Look-ups in named tables: a row name and a column name give one cell, copied from the table.

Nez:
columns: Bur, Lurunu, Fovete, Zim, Nedofu, Vulurus, Gipum
Tas: [92, 72, 106, 63, 109, 169, 158]
Vozazu: [127, 196, 45, 105, 102, 54, 81]
Kif: [102, 70, 88, 21, 136, 199, 146]
Seporar: [74, 160, 129, 68, 80, 185, 141]
Vip: [101, 191, 115, 114, 100, 186, 110]
Dob: [161, 154, 69, 89, 73, 188, 186]
Sol: [71, 112, 24, 140, 98, 217, 209]
Zag: [151, 169, 97, 142, 88, 69, 159]
Baz: [26, 173, 167, 103, 85, 69, 143]
Gamoro: [189, 64, 46, 124, 10, 87, 157]
Kosirep: [187, 174, 144, 129, 125, 61, 183]
Paz: [68, 55, 41, 128, 128, 171, 186]
Tel: [24, 98, 107, 80, 48, 209, 203]
Tira: [131, 116, 128, 69, 83, 218, 95]

Fovete of Tel: 107
Lurunu of Tel: 98
Fovete of Vip: 115
Vulurus of Seporar: 185
Nedofu of Seporar: 80
Lurunu of Zag: 169
Gipum of Zag: 159
Vulurus of Tira: 218
Vulurus of Vozazu: 54
Vulurus of Tel: 209
Bur of Vozazu: 127
Bur of Zag: 151
Bur of Kosirep: 187
Bur of Kif: 102
Vulurus of Zag: 69
Lurunu of Gamoro: 64
Bur of Sol: 71
Vulurus of Baz: 69
Vulurus of Vip: 186
Lurunu of Tas: 72

Zimagep.csv
,Suvo,Vebun,Fufepar,Liri,Kod,Mot,Mesuru,Tam
Munad,76,97,88,34,34,22,61,127
Kogak,121,117,61,27,91,63,82,78
Teg,180,80,60,70,102,36,73,21
Velep,93,218,105,48,115,114,83,83
Sadoto,71,89,131,39,26,58,76,68
Kitolav,30,106,7,177,94,10,30,65
Dem,23,80,50,53,230,116,105,51
Bufa,74,107,54,32,73,180,55,52
Zofeb,39,36,61,11,54,48,211,110
Sof,83,82,48,37,54,33,4,188

Zofeb, Tam -> 110
Kogak, Tam -> 78
Sof, Kod -> 54
Sadoto, Liri -> 39
Kitolav, Fufepar -> 7
Sof, Fufepar -> 48
Velep, Mesuru -> 83

Rotek:
|  | Rova | Mizer | Balefu | Dogisep | Tek | Kofadan |
|---|---|---|---|---|---|---|
| Pov | 113 | 148 | 57 | 135 | 78 | 146 |
| Rab | 37 | 160 | 101 | 213 | 125 | 94 |
| Gasub | 76 | 48 | 156 | 113 | 214 | 178 |
| Rudakat | 133 | 115 | 177 | 89 | 152 | 124 |
| Resega | 132 | 116 | 81 | 102 | 139 | 183 |
| Sosedel | 88 | 208 | 8 | 98 | 75 | 171 |
| Bal | 155 | 175 | 94 | 98 | 8 | 69 |
| Rekod | 173 | 99 | 184 | 107 | 146 | 87 |

What is the Rova of Resega in Rotek? 132
What is the Rova of Bal in Rotek? 155
What is the Tek of Rudakat in Rotek? 152
What is the Balefu of Bal in Rotek? 94
What is the Tek of Resega in Rotek? 139
What is the Dogisep of Gasub in Rotek? 113
What is the Mizer of Gasub in Rotek? 48
What is the Mizer of Rudakat in Rotek? 115
What is the Balefu of Rekod in Rotek? 184
What is the Mizer of Bal in Rotek? 175
What is the Dogisep of Rudakat in Rotek? 89
What is the Dogisep of Rab in Rotek? 213
What is the Mizer of Resega in Rotek? 116
What is the Kofadan of Sosedel in Rotek? 171

Nilu:
,Tegiluz,Faf,Nopu,Moge,Palidug,Rida
Linem,138,162,103,185,102,207
Netik,156,137,113,231,109,186
Lugi,111,139,99,178,49,159
Zoz,89,138,144,160,120,87
Lutu,125,125,106,171,119,179
Tup,149,153,106,206,113,203
Rukil,124,126,112,172,108,172
Rab,94,116,135,159,74,86
Sut,94,123,114,147,55,117
Tum,56,108,143,127,147,59
Git,84,122,128,144,90,94
Zul,161,138,78,151,114,201
Sasin,98,139,136,195,102,98
Lem,85,116,107,132,57,121

What is the Palidug of Rab in Nilu?
74
What is the Faf of Tup in Nilu?
153
What is the Nopu of Lutu in Nilu?
106
What is the Moge of Sut in Nilu?
147
What is the Nopu of Lem in Nilu?
107
What is the Tegiluz of Zoz in Nilu?
89

Mugifef:
cols = Dovonaf, Bog, Dil, Fige, Dudo, Kef
Luz: [3311, 4309, 6376, 6171, 4628, 6251]
Vitav: [5654, 3955, 3242, 4899, 4763, 6189]
Tivaz: [4810, 5449, 6121, 6548, 6429, 3135]
Zusi: [3098, 4719, 3234, 4671, 7538, 7795]
Kasevuf: [3539, 6057, 6985, 3541, 5712, 6684]
Daf: [2210, 4691, 2981, 5203, 5816, 3304]
Sada: [5519, 4330, 2766, 7760, 7872, 5002]
Mobobad: [7512, 3705, 3067, 5513, 5063, 5718]
Ravav: [5975, 5078, 7036, 5292, 6526, 4334]
Sem: [2688, 4738, 5519, 6442, 2931, 7845]

What is the Fige of Sada in Mugifef? 7760
What is the Fige of Ravav in Mugifef? 5292
What is the Fige of Vitav in Mugifef? 4899
What is the Bog of Sem in Mugifef? 4738
What is the Kef of Zusi in Mugifef? 7795
What is the Bog of Zusi in Mugifef? 4719
What is the Dudo of Sada in Mugifef? 7872
What is the Dudo of Luz in Mugifef? 4628
What is the Kef of Sada in Mugifef? 5002
What is the Fige of Sem in Mugifef? 6442
What is the Dil of Zusi in Mugifef? 3234
What is the Kef of Kasevuf in Mugifef? 6684
What is the Kef of Sem in Mugifef? 7845
What is the Kef of Ravav in Mugifef? 4334

Kapimup
|  | Tevuba | Kezu | Gesab | Subu | Figusov | Vili | Tal | Guruv |
|---|---|---|---|---|---|---|---|---|
| Renu | 148 | 193 | 138 | 151 | 137 | 128 | 167 | 174 |
| Bukas | 147 | 152 | 153 | 143 | 176 | 161 | 166 | 17 |
| Todedu | 132 | 175 | 176 | 181 | 154 | 186 | 153 | 140 |
| Dudev | 158 | 131 | 135 | 176 | 148 | 164 | 177 | 116 |
| Niri | 153 | 151 | 184 | 151 | 180 | 141 | 180 | 148 |
| Puvuz | 154 | 117 | 198 | 118 | 159 | 129 | 201 | 173 |

What is the Gesab of Bukas in Kapimup? 153
What is the Tal of Puvuz in Kapimup? 201
What is the Subu of Renu in Kapimup? 151
What is the Guruv of Renu in Kapimup? 174
What is the Figusov of Puvuz in Kapimup? 159
What is the Figusov of Renu in Kapimup? 137
What is the Figusov of Bukas in Kapimup? 176
What is the Tevuba of Bukas in Kapimup? 147
What is the Kezu of Bukas in Kapimup? 152
What is the Vili of Renu in Kapimup? 128
What is the Subu of Dudev in Kapimup? 176
What is the Kezu of Niri in Kapimup? 151
What is the Tevuba of Todedu in Kapimup? 132
What is the Guruv of Dudev in Kapimup? 116
What is the Vili of Todedu in Kapimup? 186
What is the Guruv of Niri in Kapimup? 148
What is the Figusov of Todedu in Kapimup? 154
What is the Tal of Bukas in Kapimup? 166
What is the Tal of Renu in Kapimup? 167
Row with the largest Subu: Todedu

Mur:
|  | Kom | Deso | Fal | Fumivam | Gere | Fulune | Lazasib | Tutera | Vobak |
|---|---|---|---|---|---|---|---|---|---|
| Mam | 57 | 38 | 58 | 69 | 43 | 47 | 59 | 58 | 40 |
| Repa | 45 | 57 | 62 | 70 | 59 | 33 | 37 | 30 | 82 |
| Fidokes | 53 | 43 | 52 | 38 | 75 | 44 | 38 | 71 | 37 |
| Tilo | 45 | 43 | 77 | 57 | 51 | 38 | 50 | 41 | 52 |
| Patati | 44 | 39 | 43 | 88 | 37 | 38 | 24 | 75 | 46 |

Kom of Mam: 57
Fulune of Patati: 38
Kom of Tilo: 45
Fumivam of Tilo: 57
Lazasib of Fidokes: 38
Fal of Mam: 58
Tutera of Patati: 75
Lazasib of Repa: 37
Kom of Fidokes: 53
Tutera of Tilo: 41
Tutera of Repa: 30
Gere of Repa: 59
Gere of Fidokes: 75
Vobak of Tilo: 52
Fal of Fidokes: 52
Gere of Mam: 43
Deso of Mam: 38
Vobak of Repa: 82

Kibe.csv
,Ves,Rak,Bebeke
Sumu,62.317,52.849,21.366
Pof,2.323,9.104,36.813
Kul,91.306,85.599,18.205
Nebebi,58.981,29.848,63.031
Rur,79.716,85.148,68.697
Vagazab,35.053,22.970,20.748
Mav,34.052,43.993,53.451
Kuf,99.140,37.034,32.474

What is the Ves of Nebebi in Kibe? 58.981
What is the Ves of Vagazab in Kibe? 35.053
What is the Rak of Mav in Kibe? 43.993
What is the Rak of Sumu in Kibe? 52.849
What is the Rak of Pof in Kibe? 9.104
What is the Bebeke of Pof in Kibe? 36.813
What is the Ves of Kul in Kibe? 91.306
What is the Rak of Nebebi in Kibe? 29.848
What is the Rak of Kul in Kibe? 85.599
What is the Rak of Vagazab in Kibe? 22.970
What is the Bebeke of Kuf in Kibe? 32.474
What is the Bebeke of Nebebi in Kibe? 63.031
What is the Rak of Rur in Kibe? 85.148
What is the Ves of Sumu in Kibe? 62.317
What is the Bebeke of Rur in Kibe? 68.697
What is the Rak of Kuf in Kibe? 37.034
What is the Ves of Rur in Kibe? 79.716
What is the Bebeke of Mav in Kibe? 53.451
What is the Bebeke of Vagazab in Kibe? 20.748

